Below are the code and all the weights of a small trained network. Each question names an input and a class and asks about switching units off, where a switched-off unit gives its printed mean instead of its output.

import numpy as np


def w(rows, s, z=0):
    codes = np.array(rows[::2]) - 128.0
    scale = np.full(codes.shape[1], s)
    scale[-1] = z or s
    return codes * scale


def f(y):
    return np.maximum(y, 0)


def log_softmax(a):
    a = a - a.max(-1, keepdims=True)
    return a - np.log(np.exp(a).sum(-1, keepdims=True))


def net(x, mask):
    res = np.array(x, float).reshape(1, 3) / 4 @ E
    y = f(res @ A[0][:, :-1].T + A[0][:, -1])
    res = res + np.where(mask, y, B[0][:, -1]) @ B[0][:, :-1]
    return log_softmax(res[-1] @ U[:, :-1].T + U[:, -1])


A, B = {}, {}
E = w([
[159,79,226,140,102,62,236,74,64,92,107],'x0',
[102,161,171,204,169,60,21,44,101,180,148],'x1',
[156,185,124,188,89,207,104,119,37,2,199],'x2',
],0.0086)
A[0] = w([
[34,145,168,249,149,59,42,34,130,149,161,231],'N0',
[183,202,78,221,46,203,132,150,10,42,189,71],'N1',
[150,144,166,170,155,63,94,83,94,161,138,68],'N2',
[173,115,120,47,90,172,143,196,148,36,103,84],'N3',
[209,65,247,164,48,71,234,51,93,89,90,99],'N4',
[127,64,208,124,77,87,110,131,110,102,116,73],'N5',
[118,77,141,73,191,62,115,133,172,210,85,180],'N6',
[59,89,99,27,216,77,136,107,184,179,12,67],'N7',
[156,110,91,43,115,149,213,181,108,99,130,66],'N8',
[152,87,107,33,14,189,182,196,152,125,88,45],'N9',
[122,101,71,120,135,79,122,121,204,205,73,54],'N10',
[157,176,138,208,60,214,68,79,81,14,212,104],'N11',
[121,130,63,94,189,200,28,156,194,142,158,36],'N12',
[123,119,157,255,203,89,27,28,119,177,123,10],'N13',
[119,170,50,168,181,206,51,200,229,144,154,91],'N14',
[171,48,77,82,100,207,193,170,171,70,85,227],'N15',
[148,189,82,67,134,155,49,148,174,162,150,91],'N16',
[65,212,29,80,155,203,41,165,133,188,130,110],'N17',
[164,73,180,80,85,68,166,134,150,237,85,75],'N18',
[143,112,219,130,140,62,232,54,74,111,86,78],'N19',
[164,162,167,203,179,96,80,97,79,214,116,53],'N20',
[140,117,83,63,107,157,209,195,128,99,122,35],'N21',
],0.0079,0.011)
B[0] = w([
[185,133,137,148,146,106,132,154,158,171,163,249],'N0',
[103,140,100,88,164,165,169,92,106,115,117,217],'N1',
[82,127,123,142,128,132,106,140,131,135,165,158],'N2',
[99,139,124,129,129,119,108,129,130,164,144,169],'N3',
[138,70,152,149,98,165,110,141,153,91,114,219],'N4',
[70,119,128,120,101,127,109,117,98,109,121,147],'N5',
[154,120,111,109,166,168,173,105,122,140,116,210],'N6',
[90,135,106,96,157,142,154,71,93,104,138,187],'N7',
[69,134,110,165,123,97,109,146,114,154,143,164],'N8',
[49,156,117,149,132,103,100,141,108,147,178,168],'N9',
[81,141,112,105,155,160,168,114,103,96,125,163],'N10',
[123,136,101,83,166,155,172,86,114,131,133,221],'N11',
[61,91,142,144,101,145,108,141,117,92,109,163],'N12',
[4,157,85,138,128,86,83,162,106,137,179,176],'N13',
[135,89,146,147,106,157,97,129,134,97,110,185],'N14',
[195,150,133,139,152,115,109,173,158,185,156,226],'N15',
[123,115,151,147,111,146,133,135,122,113,119,163],'N16',
[141,77,134,159,83,162,127,138,140,115,102,190],'N17',
[93,127,87,112,159,158,144,95,88,109,102,174],'N18',
[102,81,127,151,75,151,108,152,150,102,104,191],'N19',
[79,141,101,150,143,108,105,148,109,127,155,161],'N20',
[20,147,108,143,135,105,92,145,106,137,159,156],'N21',
],0.016,0.017)
U = w([
[103,126,91,79,170,159,161,77,113,105,127,107],'0',
[96,139,103,167,130,93,94,172,126,171,181,107],'1',
[113,71,128,168,53,159,111,149,132,64,98,114],'2',
[249,130,139,128,156,131,152,154,163,191,132,250],'3',
[121,145,145,86,117,105,129,123,136,97,88,114],'4',
[141,150,143,115,91,86,105,125,141,129,111,113],'5',
[149,165,122,117,113,88,122,124,137,108,93,113],'6',
],0.015,0.016)

Each question gives the input, the list of numbers given to net, and the class t.
The units are the neurons (one row each of A and B). Each row of codes is followed by its name. A weight is (code - 128) times the scale printed after its matrix; where a second scale follows, it is the last column's (A, B and U).
mask holds one flag per neuron, in row order. A switched-off neuron (its flag False) gives its mean, the last column of its row in B, instead of its output. The means were averaged over made-up inputs and are rounded, as every weight is.
A unit's drop is (log p(t) with every unit on - log p(t) with that unit switched off) / (log p(t) with every unit on - log p(t) with every unit switched off).
most important unit: the unit with the biggest drop
k most important neurons: the k neurons with the biggest drops, biggest first
drop when u is switched off: that unit's drop, to one decimal
input [8,-5,1], class 2: most important unit : N4
input [6,6,4], class 1: 2 most important neurons : N0, N13
input [2,-7,6], class 1: 3 most important neurons : N15, N8, N9
input [1,7,-7], class 0: 2 most important neurons : N6, N7
input [-3,4,-4], class 0: 3 most important neurons : N15, N6, N7
input [7,7,2], class 1: 2 most important neurons : N0, N13
input [4,7,-7], class 0: 3 most important neurons : N6, N18, N7
input [8,-2,7], class 2: 3 most important neurons : N4, N19, N6
input [-8,1,-8], class 0: 4 most important neurons : N7, N6, N10, N4
input [3,-8,7], class 1: 3 most important neurons : N15, N8, N9
input [-7,-8,4], class 1: 2 most important neurons : N15, N9
input [4,-2,-1], class 2: 4 most important neurons : N0, N4, N19, N11
input [5,-5,0], class 1: drop when N17 is switched off : 0.2
input [-2,-3,-1], class 3: most important unit : N13
input [0,-1,3], class 3: drop when N13 is switched off : 0.2
input [-3,0,1], class 3: drop when N4 is switched off : 0.3
